Each row of numbers stands for one element and depends on some of the facts below. Use the named rows to name the rest.

Some rows with their names:
[  8   0   5  12   1  -4  -2   6  -4   8  -8   1   0 -10  13   2   9   1
   9  -3   5   2  -5  -3   5  -2   5  -4  -7  -8   5  -3   4  11] -> grinum
[ -1  -7  -4   3  -9 -15  -2 -14  -3  -5 -10   5  -3   1   3   0   4 -15
   2  -9  11  -6  14   3 -14  -5   4  -5   1  -9  -4   1   4 -35] -> tosul
[  2  -5   3  12   1  -5 -10   7  -6   3 -10  -1   2  -5  13   3   4   6
   7  -7   5  -1  -4  -6  -1  -3  -2  -2  -6  -8   2   0   5  -2] -> flogren
[-20  -3 -11   1  12  -1 -20  -1  -5   7  -5   0  18  -2   6  -3   3   6
   8  -7   6   6   0  -9 -22   1  -1  -1   2   1  11  -2  -2   3] -> gustor
[ 16  -7  23  -8   2  22   7   1   5 -11   2   7  -7  -2  -1  -7  -3   0
 -11  13  -2  -3   8   7  10   4   5  -1 -10  15 -13  -7 -10  21] -> greste
[ 17 -12  -7   2  -7 -56   5 -24   3 -10  -8  12  15  -5   4   5   0 -30
   1  -9   7   0   4   1  -4   2   1   3   2   0 -12  -9  -1 -19] -> sapek
[-10  -1 -19  -6   2 -14   3 -16  -1   5   4  11  14  -6 -10  -7  10 -27
   7   4  10   0  14  -2 -17   7   8  -3   8  -5  11  -7   2  -5] -> rifetrak
[-18   6   9 -10  14   3  -1  -5   0   2  13   1  16 -18   8  15  -1  -8
  11  -4  -2   3  -1   5 -16  18   5  -7   5   7   4 -14   2   0] -> flubru
[ 12 -11  -5   5  -3  -8   9  -6  -7  -7   0  10 -12  -4  -3   4   6 -31
   9  -9   5 -10  12  -3  -8   1   4  -4  -1 -11  -1  -2   7 -29] -> tuzak
[  1 -10  15  -6   5  20   2  18   4 -11   5   4   0  -2  10  10 -12  -9
 -16  15   2 -12   9   1  19  10 -12   3  -3  -3 -11   2   7 -15] -> tedrul
[-10   0 -10   1  12  -5  -8  -2  -3  13  -1   4  19  -9   3  -4   8  -5
  10   0   5   8  -3 -10 -11   3   4  -1   1   1  14  -6  -1  18] -> flukem
[  4  -1  23  -7   9  32  13  -2   5  -2   1   3  -8  -4   6   2  -5 -14
  -9  14   3  -7  13   3   6   6   5   3  -1   9  -4   5  -3   9] -> drera
[-14  -5 -10   1  14  -7 -15  -7  -4   9  -7   1  19  -1   7  -2   2  -3
   9 -11   5   8   0 -11 -23  -2   2   1   2   5  10  -1  -4  -3] -> robefe
[ -6  -2  16  -3   1   4   3   1  -2  -2   3   3   5 -10   5   3  -2  -1
   5  -3  -9  -6  -4   5  -2  -3  -1  -7 -12   4  -7 -15  -2  -1] -> zanom
[  7 -10  -1   1 -11 -22  -4 -15  -3 -17  -4   9  -3   0 -10  -9   6  -5
   5  -4   4  -7   9   3 -16   2   4  -5  -2   1  -9 -10  -3   3] -> flizudri
[ -3  -5  17  -3   4   8   4   2  -4  -6   6   4   0 -10   3   5  -2  -5
   8  -8 -12  -7  -4   2  -6  -3   0  -7 -13   6  -8 -15  -2  -6] -> tistefen
[ -2   0  -1   2  -5 -17   8 -20  -2  -3  -4   7  -2  -6  -5  -4   8 -23
   7   3  11  -9  12   1 -10   2   8  -1   5  -7   3   0   4   3] -> kubu
[ 10  -5   7  12   2 -39  -4 -15   2   6 -24  -1  16  -4  26   9  -3  -7
   2 -18   8   9  -8  -5  -2  -9   1   5  -4   3  -5   3  -1 -17] -> stifu

Facts:
bagal: ε bitrem; ω d; λ 697
bebis: ε lepek; ω a; λ 697
bitrem: ε tikli,reras; ω a; λ 697
bravadil: ω a; λ 437
breklem: ε zaklor,viplun,tistefen,stegrem; ω d; λ 370
brodem: ε grinum; ω a; λ 697
brubos: ε fafu,stegrem; ω a; λ 433
dako: ω a; λ 697
delenun: ε tuzak; ω e; λ 697
difil: ε komo,drozas; ω b; λ 370
diluzul: ε letren; ω b; λ 697
dofuder: ε tidros; ω a; λ 697
dratu: ε tezu,reluk; ω b; λ 370
drera: ω e; λ 370
dropen: ω d; λ 437
drozas: ω d; λ 437
dubagri: ω b; λ 433
duklis: ε ropluk; ω a; λ 697
dutrum: ε zeklas,viplun,dofuder; ω a; λ 437
fafu: ε tosul; ω b; λ 433
fefidris: ω c; λ 437
fekos: ω d; λ 433
fiklir: ω d; λ 370
fiklus: ε bebis; ω d; λ 697
fistes: ε stegrem; ω a; λ 370
flatresek: ω b; λ 437
fleva: ε zaklor,klabro,tepofes,ranam; ω b; λ 697
fliva: ω b; λ 437
flizudri: ε tosul; ω c; λ 433
flizul: ε komo; ω b; λ 370
flogren: ε gustor,vifir,pagrel; ω a; λ 697
flubru: ε ropluk; ω b; λ 437
flugrul: ω e; λ 697
flukem: ω b; λ 697
fome: ε zalur; ω d; λ 370
genu: ε plufin; ω e; λ 437
geplim: ω d; λ 433
grabim: ε sugor,difil; ω c; λ 697
grele: ε stegrem; ω b; λ 437
greste: ω c; λ 370
grinum: ω a; λ 697
gruler: ε flizul,sugor; ω a; λ 697
gustor: ε tikli,fefidris; ω b; λ 697
kezi: ω c; λ 370
kilagi: ω d; λ 697
klabro: ε grinum,ropluk; ω b; λ 697
komo: ε sepupi; ω d; λ 433
kubu: ω e; λ 433
lale: ε plani,stegrem; ω a; λ 697
lepek: ε geplim; ω c; λ 433
letren: ε stifu,vuklukli; ω a; λ 697
lezi: ε grele; ω c; λ 697
linon: ε stodrun; ω c; λ 433
meskasko: ε vuklukli; ω b; λ 697
mibral: ω d; λ 433
mupur: ε skotin,sepupi,reras,sugor; ω b; λ 370
nabrasor: ω a; λ 370
netenal: ε vifir,vibusus,fistes; ω d; λ 697
padum: ω a; λ 697
pagrel: ε tidros,sapek; ω c; λ 370
paskel: ε tezu; ω a; λ 697
plani: ε sode,fiklus,tedrul,plepes; ω d; λ 437
plepes: ω a; λ 697
plobrin: ω c; λ 437
plufin: ω b; λ 697
plumun: ε gruler,tistefen; ω c; λ 433
puzis: ε tidros,sapek,gustor,teden; ω a; λ 370
radrel: ω b; λ 697
ranam: ω a; λ 697
reluk: ω b; λ 437
reras: ε duklis,radrel,stodrun,rovomer; ω c; λ 437
revograr: ε diluzul; ω a; λ 697
ribrom: ε plani; ω c; λ 697
rifetrak: ω b; λ 433
robefe: ε tepofes,stifu; ω b; λ 697
robi: ε rifetrak; ω c; λ 697
robrin: ω a; λ 697
ropluk: ε vuklukli; ω c; λ 370
rovomer: ω e; λ 370
sapek: ε vuklukli; ω d; λ 433
sasibro: ε greste,padum,robrin; ω b; λ 697
sepupi: ε ropluk; ω e; λ 697
skiplede: ε tramubis; ω a; λ 437
skotin: ε robefe; ω b; λ 697
sode: ε fekos,fleva; ω b; λ 437
stasun: ω c; λ 370
stegrem: ε sapek,tepofes; ω a; λ 697
stifu: ε vuklukli; ω a; λ 697
stiplun: ω a; λ 433
stodrun: ε duklis; ω b; λ 437
sugor: ε flatresek,rovomer; ω a; λ 437
sumis: ω c; λ 433
tanel: ω b; λ 370
teden: ω e; λ 697
tedrul: ε tidros,dratu; ω a; λ 370
tepofes: ω a; λ 433
tezin: ε padum,vuklukli,robrin; ω a; λ 697
tezu: ε tidros,ranam; ω c; λ 697
tidros: ε meskasko; ω b; λ 697
tikli: ε stifu; ω a; λ 433
tistefen: ε fistes; ω d; λ 437
tosul: ε letren; ω a; λ 433
tramubis: ω a; λ 433
tumol: ε robefe; ω a; λ 697
tuzak: ε zubrudrin,stegrem,bebis,reluk; ω a; λ 433
vibusus: ω b; λ 433
vifir: ε tikli; ω a; λ 433
viplun: ω a; λ 433
vogiflom: ε greste; ω c; λ 437
votru: ω c; λ 697
vuklukli: ε radrel; ω b; λ 370
zaklor: ω a; λ 433
zalur: ε tedrul,lepek,fleva; ω b; λ 697
zanom: ε zaklor,stasun; ω d; λ 437
zastesir: ε tezin; ω b; λ 697
zeklas: ω b; λ 697
zubrudrin: ω a; λ 370

Name these rows:
No name comes twice in this set of rows, the named rows included.
[ -3  -3  -9   2  14 -44  -8 -15   3   8  -9   4  34  -8  15   7  -1 -17
   6  -9   7  13  -8 -11  -9   6  -1   7   6   6   6  -3  -2   4] | meskasko
[ -5  -6  -4   2 -10  -6  -6 -10  -4  -5 -10   3  -4   2   2  -1   4  -7
   3  -8  11  -8  15   4 -17  -4   2  -7   2 -11  -3   2   5 -34] | vifir
[ -9  -1  26  -3  -2   2  -5  -5  -2 -12   2   0   1  -9   3   1  -2  14
   7  -6  -8  -5  -4   8 -11   3   2  -9  -9  11 -11 -16  -4  15] | reras
[ 5 -5  5 12  3 -2 -8  8 -7  2 -8 -1 -2 -6 13  4  5  4  9 -8  4 -1 -4 -6
 -2 -1 -1 -3 -6 -8  2  0  5 -1] | bebis
[ 12  -3   5  13   2 -27  -1  -6  -1   7 -16   1  10  -8  20   8   2  -7
   5 -11   6   5  -8  -5   4  -4   2   2  -6  -2  -1   0   2  -3] | tezin
[-10  -4 -10   2  15  -6 -12   2  -5   7   1   4  16  -8   4   0   5  -4
  11  -4   3   6  -2 -11 -15   7   0   0   2   0  12  -5   0  12] | fleva
[ 13 -11  15  -8   5  28   3   8   4 -10   4   6  -7  -2   5   2  -6  -1
 -11   8  -1  -3  11   6   7   7  -1  -2  -8  10 -12  -4  -5  -4] | fome
[ 16   1   9  14   2  -9  -9   6  -4  -1  -4  -3  -6 -16  19  17   9  12
  15 -11   6   7  -4   3  -3  18   6  -8   0  -6   1  -4   7   7] | duklis
[  1 -10   4   8  -2 -31 -18   8  -6 -14  -2   4  14  -5   2  -5  -1  14
   4   3  -1  -8 -13  -9   7   5 -13   2  -6  -3  -5 -10   1  36] | tezu
[-29   2   5 -11  13   9  -1  -2  -2   4  11   3  19 -10   3   4  -3 -11
   7  -1  -4  -3   0  -1 -16   5   0  -5   0   5   5 -11   1  -6] | sode
[  6  -1   4  12   0  -6  -2   7  -4   8  -8   1   3  -8  11   0   8   1
   7  -1   5   0  -6  -5   8  -4   1  -2  -8 -10   5  -2   5  10] | ranam
[ 10  -7   8  10  -1 -16 -11  -1  -5  -7  -7   3   3  -5   2  -7   6  14
   9  -5  -1   1  -9  -5  -4  -1   1  -2 -10   5  -3  -9  -5  33] | robi
[ 7 -2  6 12  2 -5 -6  6 -5  4 -9 -1 -1 -9 14  5  7  4  9 -7  4  1 -5 -4
  1  1  2 -3 -6 -7  3 -2  5  3] | brodem
[  6  -7   0   9   0  -8 -14   5  -5  -1  -8   2   3  -5   7  -2   6  12
   9  -8   1   2  -5  -4  -5  -2  -1  -4  -8   0  -1  -8  -2  12] | bagal
[  8  -7  -8   1 -10 -14  -7  -8  -3 -13   1   8  -4  -6  -4   0   9  -4
   8  -4   7  -4  12   7 -14  10   5  -9   2  -6  -6 -10   3  -9] | komo

Now the same elements, written a new way:
Some elements and their rows:
[-16  18 -42   2 -12  -3  22   6 -22 -21 -24  17   0] -> fiklir
[-11  19 -35   9 -17  -3  15  -8 -27 -17 -39  19  -5] -> ropluk
[-12  17 -38   5 -11  -2  16   3 -20 -10 -32  15  -4] -> kezi
[-16  13 -42   5 -20  -8  17  -2 -20   3 -27  13 -17] -> drera
[-16   4 -48  -5 -21  -5  20 -18 -18 -11 -30   8 -11] -> zubrudrin
[-16   9 -47  -4 -18  -6  20 -22 -16 -10 -32   8 -12] -> tedrul
[-19  18 -17   5  -9  20 -32   3 -20 -24 -29   2 -35] -> vibusus
[ -9  25 -15 -15 -27 -10  28   6 -30 -27 -24  10  -1] -> drozas
[-10  14 -19 -22 -24 -18  21  -6 -20  -8 -20  -1  -7] -> bravadil
[  1  29 -16  -9 -26   0  24  -5 -22  -9 -23  -2 -12] -> sode
[ -2  25 -13 -10 -18 -18  14   4 -24 -13 -23   2   1] -> vogiflom
[-23  20  -9  -4  -7  20  -4  -6 -17 -17 -28  23 -21] -> grabim
[-24   4 -14  -5 -16   3 -15 -27 -19 -17 -23  13 -22] -> stifu
[-18  17 -12   3 -13  21 -10 -12 -18 -13 -24  17 -26] -> klabro
[-27   4 -14  -8 -16   4 -12 -25 -21 -17 -26  17 -25] -> duklis
[-27  -2 -18 -11 -11   7  -9 -12 -15 -13 -19  13 -22] -> dako
[-23  -3 -20  -9 -17  15  -7 -19 -13 -18 -22  11 -24] -> plepes
[-16  15 -10   8 -11  15 -16 -12 -19 -15 -21  14 -22] -> gustor

Which element is each row?
No name comes twice in this set of rows, the named rows included.
[ -8  20 -34  13 -20  -5  13 -11 -32 -11 -34  14  -9] | vuklukli
[ -9  12 -40   4 -17   2  21  -2 -20 -16 -35  14  -4] | stasun
[ -7  20 -41   7 -17   5  19  -8 -20  -7 -29  10 -12] | dratu
[-19   8 -14   5 -18   9 -18 -21 -18  -9 -18  12 -29] | teden
[-19  11 -18  -1 -14  19  -9 -17  -9  -7 -15  11 -32] | delenun
[-16  33 -36   4 -12   0  20  -8 -22  -2 -35  18 -12] | mupur
[-29   9 -27 -14  -8  16 -27 -10  -6 -25 -27  -1 -35] | tuzak
[-14   8 -11  10 -15  18 -14 -15 -21 -15 -22  15 -24] | tidros
[ -2  26 -14  -9 -23  -8  21   6 -25  -5 -21   2  -9] | fliva
[-17  12  -8  11 -15  17 -13 -13 -27 -15 -27  17 -24] | radrel
[ -7  21 -22 -24 -22 -16  16 -18 -14  -9 -20  -4 -10] | dutrum
[-10  22 -39   5 -11  -2  12 -13 -19 -17 -34  13  -4] | pagrel

